Below are the code and all the weights of a small trained network. Each question names an input and a class and asks about switching units off, where a switched-off unit gives its printed mean instead of its output.

import numpy as np


def w(rows, s, z=0):
    codes = np.array(rows[::2]) - 128.0
    scale = np.full(codes.shape[1], s)
    scale[-1] = z or s
    return codes * scale


def norm(h):
    return h / np.sqrt((h * h).mean(-1, keepdims=True) + 1e-5)


def f(y):
    return np.maximum(y, 0)


def log_softmax(a):
    a = a - a.max(-1, keepdims=True)
    return a - np.log(np.exp(a).sum(-1, keepdims=True))


def net(x, mask):
    res = np.array(x, float).reshape(1, 5) / 4 @ E
    u = 0
    for l in range(2):
        y = f(norm(res) @ A[l][:, :-1].T + A[l][:, -1])
        res = res + np.where(mask[u : u + 15], y, B[l][:, -1]) @ B[l][:, :-1]
        u += 15
    return log_softmax(norm(res)[-1] @ U[:, :-1].T + U[:, -1])


A, B = {}, {}
E = w([
[204,35,86,182],'x0',
[126,145,124,147],'x1',
[124,141,123,148],'x2',
[2,160,81,168],'x3',
[158,172,18,53],'x4',
],0.0079)
A[0] = w([
[114,186,162,152,172],'L0N1',
[49,219,103,132,103],'L0N2',
[119,31,91,122,1],'L0N3',
[7,53,85,203,116],'L0N4',
[167,117,2,106,53],'L0N5',
[94,194,173,29,171],'L0N6',
[196,177,88,79,89],'L0N7',
[164,104,79,149,50],'L0N8',
[56,50,66,192,34],'L0N9',
[128,168,173,91,14],'L0N10',
[162,91,194,125,171],'L0N11',
[139,143,80,107,139],'L0N12',
[187,179,64,187,81],'L0N13',
[124,200,224,70,105],'L0N14',
[151,54,71,183,250],'L0N15',
],0.0097,0.0034)
B[0] = w([
[147,95,162,53,181],'L0N1',
[164,72,109,137,217],'L0N2',
[103,162,125,115,157],'L0N3',
[87,130,226,73,238],'L0N4',
[87,223,158,3,222],'L0N5',
[116,77,90,152,232],'L0N6',
[168,168,153,78,198],'L0N7',
[157,188,178,115,164],'L0N8',
[147,163,199,79,193],'L0N9',
[179,104,123,199,148],'L0N10',
[138,134,136,208,210],'L0N11',
[155,146,111,125,180],'L0N12',
[117,136,140,110,170],'L0N13',
[119,156,198,121,210],'L0N14',
[255,132,137,176,254],'L0N15',
],0.0078,0.006)
A[1] = w([
[138,94,168,197,139],'L1N1',
[175,114,39,106,19],'L1N2',
[184,158,118,84,174],'L1N3',
[207,143,141,195,90],'L1N4',
[174,75,24,178,59],'L1N5',
[153,84,139,160,132],'L1N6',
[155,92,170,88,4],'L1N7',
[124,60,174,108,172],'L1N8',
[34,198,129,137,185],'L1N9',
[126,170,122,112,153],'L1N10',
[170,148,201,218,93],'L1N11',
[55,124,6,112,155],'L1N12',
[66,144,92,67,225],'L1N13',
[227,199,185,26,126],'L1N14',
[77,84,215,161,173],'L1N15',
],0.012,0.0034)
B[1] = w([
[160,141,84,160,168],'L1N1',
[166,188,173,61,142],'L1N2',
[2,110,189,112,184],'L1N3',
[84,128,97,167,171],'L1N4',
[41,138,105,110,133],'L1N5',
[140,78,61,69,150],'L1N6',
[144,134,146,139,150],'L1N7',
[120,116,111,51,172],'L1N8',
[58,63,121,171,158],'L1N9',
[124,54,99,143,152],'L1N10',
[192,153,91,95,190],'L1N11',
[190,37,59,216,149],'L1N12',
[102,45,75,203,173],'L1N13',
[74,155,126,163,254],'L1N14',
[141,198,127,81,195],'L1N15',
],0.0086,0.014)
U = w([
[139,195,172,84,3],'0',
[2,119,156,112,173],'1',
[121,35,82,204,232],'2',
],0.017,0.0025)

Each question gives the input, the list of numbers given to net, and the class t.
The units are the neurons (one row each of A and B). Each row of codes is followed by its name. A weight is (code - 128) times the scale printed after its matrix; where a second scale follows, it is the last column's (A, B and U).
mask holds one flag per neuron, layer by layer. A switched-off neuron (its flag False) gives its mean, the last column of its row in B, instead of its output. The means were averaged over made-up inputs and are rounded, as every weight is.
A unit's drop is (log p(t) with every unit on - log p(t) with that unit switched off) / (log p(t) with every unit on - log p(t) with every unit switched off).
The circuit of an input: a set's keep is (log p(t) with only the set's units on - log p(t) with every unit switched off) / (log p(t) with every unit on - log p(t) with every unit switched off). Starting from the 12 units with the biggest drops (on a tie, the unit counted first), units are removed one at a time, each time the one whose removal leaves the highest keep (on an exact tie, the one counted first), for as long as the keep stays at least 0.8.
circuit, biggest first: the units of the circuit, biggest drop first
unit that matters most: the unit with the biggest drop
k most important neurons: the k neurons with the biggest drops, biggest first
k most important neurons of layer l: the k neurons of layer l with the biggest drops, biggest first
drop when u is switched off: that unit's drop, to one decimal
input [7,5,1,5,7], class 1: unit that matters most	L1N3
input [1,4,-3,-7,-3], class 2: 2 most important neurons	[L0N5, L0N4]
input [-8,7,3,0,-6], class 0: 4 most important neurons of layer 1	[L1N15, L1N3, L1N14, L1N13]
input [-2,-8,-3,-8,1], class 1: circuit, biggest first	[L1N3, L1N14]
input [2,-8,6,7,-4], class 0: circuit, biggest first	[L1N15, L1N3, L1N14]
input [-2,-8,8,-3,1], class 1: 3 most important neurons of layer 0	[L0N7, L0N15, L0N4]
input [-7,7,2,-8,1], class 1: 3 most important neurons	[L1N14, L0N15, L1N3]
input [-3,-8,-7,3,7], class 2: 2 most important neurons of layer 1	[L1N12, L1N13]
input [7,-6,-7,4,-5], class 0: 2 most important neurons of layer 0	[L0N4, L0N9]
input [-4,-4,-8,0,-3], class 0: drop when L0N5 is switched off	0.2
input [-6,2,2,5,4], class 2: drop when L1N8 is switched off	0.0
input [8,5,6,-1,5], class 0: drop when L0N15 is switched off	0.3
